Here is a tiny trained network, its code and every weight. The questions are about switching its units off for an input and a target symbol, where a switched-off unit gives its printed mean instead of its output.

import numpy as np


def w(rows, s, z=0):
    codes = np.array(rows[::2]) - 128.0
    scale = np.full(codes.shape[1], s)
    scale[-1] = z or s
    return codes * scale


def f(y):
    return y / 2 * (1 + np.tanh(0.7978845608 * (y + 0.044715 * y**3)))


def softmax(a):
    e = np.exp(a - a.max(-1, keepdims=True))
    return e / e.sum(-1, keepdims=True)


def log_softmax(a):
    a = a - a.max(-1, keepdims=True)
    return a - np.log(np.exp(a).sum(-1, keepdims=True))


def net(x, mask):
    ids = ['ΔΘΛΦΨΩαβγεζημπτ'.index(c) for c in x.split()]
    T = len(ids)
    res = E[ids] + P[:T]
    u = 0
    for l in range(2):
        r = res
        for j in range(2):
            rows = slice(2 * j, 2 * j + 2)
            q, k, v = (r @ M[l][rows].T for M in (Q, K, V))
            z = softmax(np.where(np.tri(T) > 0, q @ k.T / 2**0.5, -1e9)) @ v
            o = O[l][rows]
            res = res + np.where(mask[u + j], z, o[:, -1]) @ o[:, :-1]
        u += 2
        y = f(res @ A[l][:, :-1].T + A[l][:, -1])
        res = res + np.where(mask[u : u + 16], y, B[l][:, -1]) @ B[l][:, :-1]
        u += 16
    return log_softmax(res[-1] @ U[:, :-1].T + U[:, -1])


Q, K, V, O, A, B = {}, {}, {}, {}, {}, {}
E = w([
[50,106,176,187,99],'Δ',
[99,146,163,113,199],'Θ',
[22,207,109,235,49],'Λ',
[52,194,123,129,130],'Φ',
[132,120,126,101,124],'Ψ',
[125,193,99,135,111],'Ω',
[122,140,124,101,138],'α',
[164,43,147,18,125],'β',
[132,67,190,50,156],'γ',
[130,154,111,118,109],'ε',
[186,129,99,76,51],'ζ',
[116,45,214,144,7],'η',
[145,155,122,118,103],'μ',
[155,96,99,44,138],'π',
[133,94,130,57,183],'τ',
],0.015)
P = w([
[177,159,212,155,112],'0',
[67,73,49,134,131],'1',
[153,146,155,206,196],'2',
[152,130,126,54,102],'3',
[54,55,40,143,136],'4',
[137,161,158,188,194],'5',
[134,151,123,28,94],'6',
[33,49,45,144,144],'7',
[126,173,157,173,191],'8',
[126,162,127,4,87],'9',
[28,49,56,138,137],'10',
],0.012)
Q[0] = w([
[74,74,24,94,87],'0.h0',
[95,110,110,73,146],'0.h0',
[179,48,178,254,133],'0.h1',
[169,150,181,117,93],'0.h1',
],0.0061)
K[0] = w([
[139,72,210,100,72],'0.h0',
[114,108,254,166,150],'0.h0',
[113,59,66,163,140],'0.h1',
[164,130,182,142,109],'0.h1',
],0.0082)
V[0] = w([
[175,168,163,187,131],'0.h0',
[93,96,187,127,92],'0.h0',
[254,191,187,180,88],'0.h1',
[111,126,88,92,48],'0.h1',
],0.0081)
O[0] = w([
[71,183,134,32,176,133],'0.h0',
[126,45,43,155,111,239],'0.h0',
[57,207,90,2,102,223],'0.h1',
[163,158,45,135,152,252],'0.h1',
],0.0079,0.0023)
A[0] = w([
[73,245,134,221,136,116],'0.n0',
[196,113,95,101,93,220],'0.n1',
[86,137,163,185,249,197],'0.n2',
[78,171,196,64,142,149],'0.n3',
[55,78,67,72,187,71],'0.n4',
[57,155,126,118,153,132],'0.n5',
[200,168,80,79,156,170],'0.n6',
[82,176,182,151,137,182],'0.n7',
[19,120,49,167,68,254],'0.n8',
[70,164,216,178,220,152],'0.n9',
[78,166,53,170,154,200],'0.n10',
[188,72,145,86,95,84],'0.n11',
[98,56,232,187,115,198],'0.n12',
[190,67,104,84,126,134],'0.n13',
[255,197,187,107,120,230],'0.n14',
[134,202,128,232,114,93],'0.n15',
],0.0077,0.0032)
B[0] = w([
[136,121,254,138,115,165],'0.n0',
[37,121,119,160,177,199],'0.n1',
[105,116,70,58,211,179],'0.n2',
[233,150,74,104,55,177],'0.n3',
[147,173,145,203,59,184],'0.n4',
[178,130,122,153,90,150],'0.n5',
[128,164,80,164,131,195],'0.n6',
[246,139,173,125,122,148],'0.n7',
[107,38,129,95,94,254],'0.n8',
[132,118,151,36,153,169],'0.n9',
[113,104,208,146,103,185],'0.n10',
[119,167,152,161,136,152],'0.n11',
[204,141,123,134,78,172],'0.n12',
[126,131,174,184,119,173],'0.n13',
[237,213,77,218,125,189],'0.n14',
[80,149,195,91,108,144],'0.n15',
],0.007,0.0075)
Q[1] = w([
[83,66,83,93,144],'1.h0',
[136,93,131,253,254],'1.h0',
[164,168,159,85,121],'1.h1',
[123,172,167,202,192],'1.h1',
],0.0087)
K[1] = w([
[131,69,113,74,161],'1.h0',
[35,146,95,222,230],'1.h0',
[237,211,101,99,131],'1.h1',
[126,2,114,128,247],'1.h1',
],0.0063)
V[1] = w([
[110,81,116,221,73],'1.h0',
[173,204,167,212,96],'1.h0',
[113,131,254,191,116],'1.h1',
[82,136,163,139,69],'1.h1',
],0.0064)
O[1] = w([
[217,111,106,224,235,60],'1.h0',
[158,226,235,209,78,213],'1.h0',
[3,184,165,147,197,2],'1.h1',
[101,41,127,210,139,156],'1.h1',
],0.0059,0.0043)
A[1] = w([
[95,100,152,134,93,84],'1.n0',
[103,104,165,108,93,173],'1.n1',
[80,157,50,88,80,123],'1.n2',
[149,92,125,51,121,92],'1.n3',
[89,68,193,105,113,187],'1.n4',
[94,137,107,188,101,34],'1.n5',
[133,124,154,89,210,231],'1.n6',
[135,45,76,130,128,240],'1.n7',
[148,165,153,186,76,93],'1.n8',
[181,162,90,120,157,234],'1.n9',
[135,130,156,102,113,2],'1.n10',
[139,244,136,110,181,58],'1.n11',
[208,143,137,119,106,93],'1.n12',
[80,75,204,124,99,87],'1.n13',
[150,105,157,183,151,202],'1.n14',
[111,79,92,72,136,227],'1.n15',
],0.011,0.0033)
B[1] = w([
[96,141,65,166,112,177],'1.n0',
[106,182,119,95,138,183],'1.n1',
[147,101,197,42,176,232],'1.n2',
[22,142,72,136,140,180],'1.n3',
[190,151,83,146,208,212],'1.n4',
[106,3,145,102,75,158],'1.n5',
[102,48,124,91,42,166],'1.n6',
[113,214,115,48,65,252],'1.n7',
[82,106,142,175,91,218],'1.n8',
[129,101,68,208,185,210],'1.n9',
[175,117,81,82,109,142],'1.n10',
[23,146,184,199,157,215],'1.n11',
[108,2,79,119,130,233],'1.n12',
[175,131,106,105,202,205],'1.n13',
[160,174,178,61,84,168],'1.n14',
[142,232,118,168,173,206],'1.n15',
],0.0059,0.011)
U = w([
[180,102,172,99,166,207],'Δ',
[35,43,159,124,151,131],'Θ',
[203,198,156,119,160,159],'Λ',
[96,147,195,37,115,30],'Φ',
[141,136,147,133,153,125],'Ψ',
[59,155,208,143,78,80],'Ω',
[132,128,158,120,148,178],'α',
[143,124,153,126,131,134],'β',
[144,2,57,115,90,4],'γ',
[109,150,173,129,134,145],'ε',
[143,192,83,216,134,189],'ζ',
[132,72,189,131,88,123],'η',
[107,169,160,148,137,157],'μ',
[178,180,101,134,176,249],'π',
[118,232,55,102,213,48],'τ',
],0.0081,0.0032)

Each question gives the input, a string of symbols that net reads in full, and the target symbol t.
The units are the heads (2 rows each of Q, K, V and O) and the neurons (one row each of A and B). Each row of codes is followed by its name. A weight is (code - 128) times the scale printed after its matrix; where a second scale follows, it is the last column's (O, A, B and U).
mask holds one flag per unit, layer by layer, with each layer's heads first. A switched-off unit (its flag False) gives its mean, the last column of its rows in O or B, instead of its output. The means were averaged over made-up inputs and are rounded, as every weight is.
A unit's drop is (log p(t) with every unit on - log p(t) with that unit switched off) / (log p(t) with every unit on - log p(t) with every unit switched off).
The circuit of an input: a set's keep is (log p(t) with only the set's units on - log p(t) with every unit switched off) / (log p(t) with every unit on - log p(t) with every unit switched off). Starting from the 12 units with the biggest drops (on a tie, the unit counted first), units are removed one at a time, each time the one whose removal leaves the highest keep (on an exact tie, the one counted first), for as long as the keep stays at least 0.8.
units of the circuit, in order: the units of the circuit, biggest drop first
most important unit: the unit with the biggest drop
k most important neurons: the k neurons with the biggest drops, biggest first
top k neurons in layer l: the k neurons of layer l with the biggest drops, biggest first
heads that matter: for each layer, one digit per head in row order, 1 if its drop is at least 0.15 and else 0, layers parted by /
input Ω ζ Λ Δ ζ η Ω Ω ζ, target ζ: units of the circuit, in order -> (0.n14, 1.n2, 1.h0, 1.n9)
input Λ ζ ε Ψ ζ η ζ Θ, target τ: units of the circuit, in order -> (1.n15, 0.n2, 1.h0)
input τ ζ Φ, target Φ: top 2 neurons in layer 1 -> (1.n6, 1.n9)
input ζ ζ γ ζ, target γ: units of the circuit, in order -> (1.h1, 0.h1, 1.n12)
input Δ τ ζ η Φ, target γ: most important unit -> 0.n4
input Θ Ω ζ τ Θ, target τ: units of the circuit, in order -> (0.n2, 1.n15, 1.h0)
input Φ ζ Θ Ω ζ Θ Δ Δ, target τ: heads that matter -> 00 / 10
input ζ η Δ, target Δ: 2 most important neurons -> (0.n0, 0.n12)
input η ζ Θ Ω π ε ζ Θ τ, target τ: units of the circuit, in order -> (0.n2, 1.h0, 1.n15)
input Θ ζ Ω Θ π Θ τ γ ζ Φ, target Φ: heads that matter -> 01 / 10
input Θ ζ Φ ζ π Δ, target Δ: heads that matter -> 01 / 00
input Θ ε Θ Θ η Λ γ Λ Φ π ζ, target Θ: heads that matter -> 00 / 01
input ζ Θ η α Θ Θ η, target γ: 2 most important neurons -> (1.n12, 0.n12)
input η ζ η Δ π ζ ζ ζ Ω Ω, target τ: units of the circuit, in order -> (0.h0, 0.h1, 1.h0, 1.n15)
input ζ η η Ψ ζ Ω τ, target γ: heads that matter -> 01 / 01
input Θ Ω ζ ζ ζ Λ η, target Φ: heads that matter -> 11 / 10
input η Θ Δ Θ Θ η, target η: 2 most important neurons -> (0.n12, 1.n8)
input Θ μ ζ η ζ ζ ζ Λ γ μ, target Φ: 4 most important neurons -> (0.n3, 1.n2, 0.n7, 0.n9)
input Φ Δ Λ, target Λ: most important unit -> 1.n4
input Δ α Ω Θ ζ Ω η Λ, target Θ: heads that matter -> 00 / 01
input Θ η Λ Δ Θ ζ η Φ π Ω, target Φ: heads that matter -> 11 / 10
input Ω Θ Λ Ω ζ η τ Λ Δ μ Ω, target Θ: most important unit -> 1.h1
input Θ β Δ Θ Ω ζ γ π τ ε, target Φ: 2 most important neurons -> (0.n3, 1.n2)
